Below is a small trained network, with its code and all its weights. Each question gives an input and a class and asks what happens when units are switched off, that is, made to give their printed mean instead of their output.

import numpy as np


def w(rows, s, z=0):
    codes = np.array(rows[::2]) - 128.0
    scale = np.full(codes.shape[1], s)
    scale[-1] = z or s
    return codes * scale


def f(y):
    return np.maximum(y, 0)


def log_softmax(a):
    a = a - a.max(-1, keepdims=True)
    return a - np.log(np.exp(a).sum(-1, keepdims=True))


def net(x, mask):
    res = np.array(x, float).reshape(1, 4) / 4 @ E
    y = f(res @ A[0][:, :-1].T + A[0][:, -1])
    res = res + np.where(mask, y, B[0][:, -1]) @ B[0][:, :-1]
    return log_softmax(res[-1] @ U[:, :-1].T + U[:, -1])


A, B = {}, {}
E = w([
[143,199,42,88,151,42,123,143],'x0',
[207,125,46,150,107,180,139,44],'x1',
[92,141,177,83,222,124,18,73],'x2',
[63,252,89,215,163,185,89,108],'x3',
],0.014)
A[0] = w([
[158,147,146,123,121,83,90,154,19],'n1',
[115,239,96,88,184,126,90,148,70],'n2',
[112,234,95,165,170,101,85,96,142],'n3',
[101,96,236,161,70,234,97,138,150],'n4',
[111,254,156,186,195,120,73,120,95],'n5',
[188,147,31,221,58,221,110,150,182],'n6',
[163,77,102,72,162,103,126,76,174],'n7',
[47,183,159,167,141,137,124,154,141],'n8',
[66,154,94,209,174,139,201,222,96],'n9',
[46,56,234,56,160,12,148,136,253],'n10',
[118,169,73,152,209,141,57,78,207],'n11',
[186,139,64,75,174,52,109,179,183],'n12',
],0.0098,0.0039)
B[0] = w([
[139,145,153,92,89,109,172,126,144],'n1',
[7,94,82,40,172,116,175,166,208],'n2',
[54,158,134,119,191,88,222,111,225],'n3',
[201,60,158,202,111,205,105,181,217],'n4',
[28,124,167,86,245,118,173,179,233],'n5',
[110,168,66,131,88,142,191,2,232],'n6',
[190,114,93,81,101,119,59,140,183],'n7',
[78,189,136,158,123,163,57,180,194],'n8',
[126,223,80,124,94,171,79,189,200],'n9',
[149,116,188,112,32,104,193,195,253],'n10',
[91,92,166,72,247,145,120,60,227],'n11',
[124,145,119,58,151,52,165,134,211],'n12',
],0.0084,0.019)
U = w([
[97,182,124,183,107,174,82,185,75],'0',
[126,125,182,144,207,179,112,87,6],'1',
[42,153,143,81,214,103,132,140,132],'2',
[114,128,111,114,174,124,128,56,12],'3',
[149,153,60,125,62,137,197,92,146],'4',
[140,67,235,143,86,162,118,195,145],'5',
[155,114,158,54,91,3,128,185,200],'6',
[183,106,108,97,155,180,34,44,228],'7',
],0.012,0.0015)

Each question gives the input, the list of numbers given to net, and the class t.
The units are the neurons (one row each of A and B). Each row of codes is followed by its name. A weight is (code - 128) times the scale printed after its matrix; where a second scale follows, it is the last column's (A, B and U).
mask holds one flag per neuron, in row order. A switched-off neuron (its flag False) gives its mean, the last column of its row in B, instead of its output. The means were averaged over made-up inputs and are rounded, as every weight is.
A unit's drop is (log p(t) with every unit on - log p(t) with that unit switched off) / (log p(t) with every unit on - log p(t) with every unit switched off).
The circuit of an input: a set's keep is (log p(t) with only the set's units on - log p(t) with every unit switched off) / (log p(t) with every unit on - log p(t) with every unit switched off). Starting from all 12 units, units are removed one at a time, each time the one whose removal leaves the highest keep (on an exact tie, the one counted first), for as long as the keep stays at least 0.8.
circuit, biggest first: the units of the circuit, biggest drop first
top k neurons: the k neurons with the biggest drops, biggest first
drop of u: that unit's drop, to one decimal
input [6,-7,8,-3], class 6: circuit, biggest first	[n10]
input [7,7,3,-4], class 6: top 2 neurons	[n12, n7]
input [-4,5,-2,6], class 3: circuit, biggest first	[n6, n10, n11]
input [0,5,1,-4], class 7: circuit, biggest first	[n10, n5]
input [5,4,-2,0], class 4: top 2 neurons	[n5, n6]
input [-3,5,0,-4], class 7: top 2 neurons	[n10, n3]
input [0,0,-1,-3], class 6: top 2 neurons	[n4, n6]
input [-1,6,0,0], class 4: top 4 neurons	[n6, n4, n5, n11]
input [-1,-2,-8,2], class 4: drop of n6	0.7
input [5,-4,6,-3], class 6: drop of n10	0.4
input [-8,-7,2,-3], class 5: drop of n4	0.0
